Here is a tiny trained network, its code and every weight. The questions are about switching its units off for an input and a target symbol, where a switched-off unit gives its printed mean instead of its output.

import numpy as np


def w(rows, s, z=0):
    codes = np.array(rows[::2]) - 128.0
    scale = np.full(codes.shape[1], s)
    scale[-1] = z or s
    return codes * scale


def norm(h):
    return h / np.sqrt((h * h).mean(-1, keepdims=True) + 1e-5)


def f(y):
    return np.maximum(y, 0)


def softmax(a):
    e = np.exp(a - a.max(-1, keepdims=True))
    return e / e.sum(-1, keepdims=True)


def log_softmax(a):
    a = a - a.max(-1, keepdims=True)
    return a - np.log(np.exp(a).sum(-1, keepdims=True))


def net(x, mask):
    ids = ['ΛΦβγδζηθξπστψω'.index(c) for c in x.split()]
    T = len(ids)
    res = E[ids] + P[:T]
    u = 0
    for l in range(2):
        q, k, v = (norm(res) @ M[l].T for M in (Q, K, V))
        z = softmax(np.where(np.tri(T) > 0, q @ k.T / 3**0.5, -1e9)) @ v
        res = res + np.where(mask[u], z, O[l][:, -1]) @ O[l][:, :-1]
        u += 1
        y = f(norm(res) @ A[l][:, :-1].T + A[l][:, -1])
        res = res + np.where(mask[u : u + 12], y, B[l][:, -1]) @ B[l][:, :-1]
        u += 12
    return log_softmax(norm(res)[-1] @ U[:, :-1].T + U[:, -1])


Q, K, V, O, A, B = {}, {}, {}, {}, {}, {}
E = w([
[189,113,155,126,63,99],'Λ',
[161,157,163,112,137,77],'Φ',
[80,195,108,169,162,158],'β',
[107,150,167,95,160,136],'γ',
[173,79,185,118,95,155],'δ',
[148,153,112,96,165,178],'ζ',
[82,139,176,62,181,128],'η',
[128,115,184,76,133,129],'θ',
[92,122,186,81,173,117],'ξ',
[64,154,143,95,202,116],'π',
[102,85,135,80,151,205],'σ',
[255,121,96,130,124,54],'τ',
[127,89,153,164,128,61],'ψ',
[142,158,51,174,172,72],'ω',
],0.018)
P = w([
[143,154,141,203,96,175],'0',
[164,107,196,99,252,207],'1',
[94,161,169,47,150,114],'2',
[28,137,105,110,97,93],'3',
[177,110,145,95,254,149],'4',
[115,144,131,55,152,94],'5',
[37,121,76,121,113,81],'6',
[221,100,115,98,218,130],'7',
[146,143,122,74,131,83],'8',
],0.015)
Q[0] = w([
[190,127,169,135,229,162],'0.h0',
[200,145,224,251,239,147],'0.h0',
[89,117,111,168,140,144],'0.h0',
],0.019)
K[0] = w([
[171,186,153,141,67,196],'0.h0',
[84,252,217,243,45,185],'0.h0',
[74,140,108,184,123,149],'0.h0',
],0.017)
V[0] = w([
[43,23,63,240,100,124],'0.h0',
[92,5,236,163,147,4],'0.h0',
[152,239,197,245,132,54],'0.h0',
],0.011)
O[0] = w([
[112,89,63,175,118,146,2],'0.h0',
[140,117,114,248,157,61,129],'0.h0',
[173,215,143,163,146,177,185],'0.h0',
],0.017,0.0085)
A[0] = w([
[176,159,47,107,200,147,194],'0.n0',
[54,71,115,150,79,133,212],'0.n1',
[130,129,74,46,112,148,159],'0.n2',
[106,150,167,163,104,92,254],'0.n3',
[82,185,137,112,96,6,134],'0.n4',
[137,93,204,54,181,143,143],'0.n5',
[54,128,180,126,124,114,96],'0.n6',
[117,124,83,230,73,158,82],'0.n7',
[24,237,92,170,25,110,121],'0.n8',
[79,129,79,104,113,85,133],'0.n9',
[198,107,94,67,228,93,138],'0.n10',
[254,48,149,122,118,111,166],'0.n11',
],0.014,0.0061)
B[0] = w([
[74,93,132,136,162,21,198],'0.n0',
[107,161,170,205,67,137,159],'0.n1',
[149,107,127,187,83,110,175],'0.n2',
[156,27,79,203,107,187,204],'0.n3',
[40,230,191,151,146,67,222],'0.n4',
[94,121,63,139,145,17,253],'0.n5',
[106,168,123,186,159,129,166],'0.n6',
[174,161,132,48,112,41,142],'0.n7',
[132,115,1,123,57,125,148],'0.n8',
[118,58,118,123,132,173,157],'0.n9',
[94,95,173,67,128,236,210],'0.n10',
[35,148,115,96,218,156,165],'0.n11',
],0.018,0.013)
Q[1] = w([
[206,114,99,113,172,58],'1.h0',
[155,90,98,125,112,163],'1.h0',
[91,138,192,128,5,71],'1.h0',
],0.02)
K[1] = w([
[179,164,116,127,108,94],'1.h0',
[164,67,117,120,101,125],'1.h0',
[6,113,198,132,94,108],'1.h0',
],0.021)
V[1] = w([
[97,196,115,134,8,84],'1.h0',
[131,179,47,116,169,77],'1.h0',
[216,78,166,133,95,58],'1.h0',
],0.018)
O[1] = w([
[207,123,153,172,30,172,221],'1.h0',
[97,91,113,97,152,251,253],'1.h0',
[117,80,205,140,134,52,39],'1.h0',
],0.014,0.0082)
A[1] = w([
[177,58,129,39,175,121,117],'1.n0',
[111,93,85,252,146,125,69],'1.n1',
[148,182,139,13,141,46,98],'1.n2',
[98,87,14,135,93,144,183],'1.n3',
[172,76,100,91,62,88,133],'1.n4',
[126,98,194,69,194,147,156],'1.n5',
[219,89,155,173,220,139,80],'1.n6',
[161,217,27,86,84,139,144],'1.n7',
[147,220,158,115,49,116,2],'1.n8',
[173,76,149,106,71,189,8],'1.n9',
[150,234,48,182,73,100,98],'1.n10',
[87,76,93,54,157,81,119],'1.n11',
],0.016,0.007)
B[1] = w([
[141,79,115,222,99,155,169],'1.n0',
[206,89,77,129,163,167,222],'1.n1',
[133,236,123,138,89,178,180],'1.n2',
[50,199,201,129,106,76,255],'1.n3',
[87,185,99,129,182,123,168],'1.n4',
[189,145,91,148,89,51,247],'1.n5',
[5,167,171,122,92,124,187],'1.n6',
[108,69,75,164,130,47,187],'1.n7',
[110,40,195,160,129,186,143],'1.n8',
[166,132,207,103,182,122,152],'1.n9',
[163,108,108,40,139,130,213],'1.n10',
[182,82,169,61,103,193,242],'1.n11',
],0.024,0.0081)
U = w([
[87,89,137,232,30,102,62],'Λ',
[134,228,138,169,136,101,141],'Φ',
[110,124,48,61,102,29,86],'β',
[208,124,68,161,125,87,213],'γ',
[72,89,117,52,247,112,34],'δ',
[160,159,80,75,36,167,165],'ζ',
[175,69,110,89,128,142,253],'η',
[211,119,173,60,177,59,120],'θ',
[138,86,167,164,197,31,114],'ξ',
[69,133,31,141,112,204,87],'π',
[68,75,173,54,83,125,106],'σ',
[171,168,93,41,194,163,148],'τ',
[108,96,118,214,202,155,116],'ψ',
[146,121,173,144,137,219,176],'ω',
],0.014,0.0061)

Each question gives the input, a string of symbols that net reads in full, and the target symbol t.
The units are the heads (3 rows each of Q, K, V and O) and the neurons (one row each of A and B). Each row of codes is followed by its name. A weight is (code - 128) times the scale printed after its matrix; where a second scale follows, it is the last column's (O, A, B and U).
mask holds one flag per unit, layer by layer, with each layer's heads first. A switched-off unit (its flag False) gives its mean, the last column of its rows in O or B, instead of its output. The means were averaged over made-up inputs and are rounded, as every weight is.
A unit's drop is (log p(t) with every unit on - log p(t) with that unit switched off) / (log p(t) with every unit on - log p(t) with every unit switched off).
The circuit of an input: a set's keep is (log p(t) with only the set's units on - log p(t) with every unit switched off) / (log p(t) with every unit on - log p(t) with every unit switched off). Starting from the 12 units with the biggest drops (on a tie, the unit counted first), units are removed one at a time, each time the one whose removal leaves the highest keep (on an exact tie, the one counted first), for as long as the keep stays at least 0.8.
units of the circuit, in order: the units of the circuit, biggest drop first
most important unit: the unit with the biggest drop
k most important neurons: the k neurons with the biggest drops, biggest first
k most important neurons of layer l: the k neurons of layer l with the biggest drops, biggest first
input π Φ ζ Φ, target σ: 3 most important neurons of layer 0 -> [0.n0; 0.n4; 0.n3]
input σ ζ γ ψ θ, target σ: units of the circuit, in order -> [0.h0; 1.n3]
input σ σ δ θ η Φ, target Φ: most important unit -> 0.n4
input π Λ ω ω ξ Φ Λ, target ψ: 2 most important neurons of layer 1 -> [1.n1; 1.n5]
input ω ξ Φ θ Φ ψ β, target γ: units of the circuit, in order -> [0.h0; 1.n1]
input θ δ β σ θ Φ ζ β, target θ: 2 most important neurons of layer 1 -> [1.n11; 1.n5]
input Φ Φ Φ σ, target Λ: units of the circuit, in order -> [0.h0; 0.n1]
input ζ ω σ σ Λ, target ζ: 2 most important neurons of layer 1 -> [1.n2; 1.n0]
input Φ π Φ ξ δ ξ, target δ: 2 most important neurons -> [0.n3; 1.n3]
input θ Λ θ ω Λ Λ ω Φ, target θ: 4 most important neurons of layer 0 -> [0.n0; 0.n10; 0.n4; 0.n11]
input ξ θ Λ ζ ζ ζ, target ζ: 2 most important neurons -> [1.n2; 1.n11]
input γ σ θ δ π θ β Φ, target γ: units of the circuit, in order -> [0.h0; 0.n4; 1.n7; 1.n0]
input δ π ψ ξ Φ, target δ: 4 most important neurons -> [0.n11; 0.n5; 0.n7; 0.n10]
input ξ σ ξ τ, target δ: 2 most important neurons -> [0.n11; 1.n5]
input τ ζ δ Φ, target σ: 3 most important neurons of layer 0 -> [0.n0; 0.n5; 0.n2]
input θ Φ σ ω σ, target θ: most important unit -> 0.n0
input Φ ξ γ, target Φ: 3 most important neurons -> [0.n4; 0.n8; 0.n2]
input δ ξ π ψ ψ ω π ψ, target δ: 2 most important neurons -> [0.n11; 0.n5]
input σ Λ Φ Φ ξ η, target Φ: 3 most important neurons -> [0.n4; 0.n0; 1.n10]
input Φ δ η Φ Φ Φ π ω, target Φ: units of the circuit, in order -> [0.h0]
input β ω η θ ξ Λ π η, target β: 3 most important neurons -> [0.n5; 1.n7; 0.n3]
input σ π ξ σ Φ Φ π, target π: 2 most important neurons of layer 0 -> [0.n5; 0.n8]
input ξ ξ ω θ, target β: 4 most important neurons -> [1.n10; 1.n7; 0.n10; 1.n3]
input σ ω ω γ, target β: 2 most important neurons -> [1.n10; 1.n7]
input σ δ Φ Φ Φ τ δ σ τ, target τ: 2 most important neurons of layer 0 -> [0.n11; 0.n10]
input ψ ξ θ ψ Φ, target ψ: 2 most important neurons -> [1.n6; 1.n1]
input Φ σ ω ξ δ, target Φ: most important unit -> 0.h0
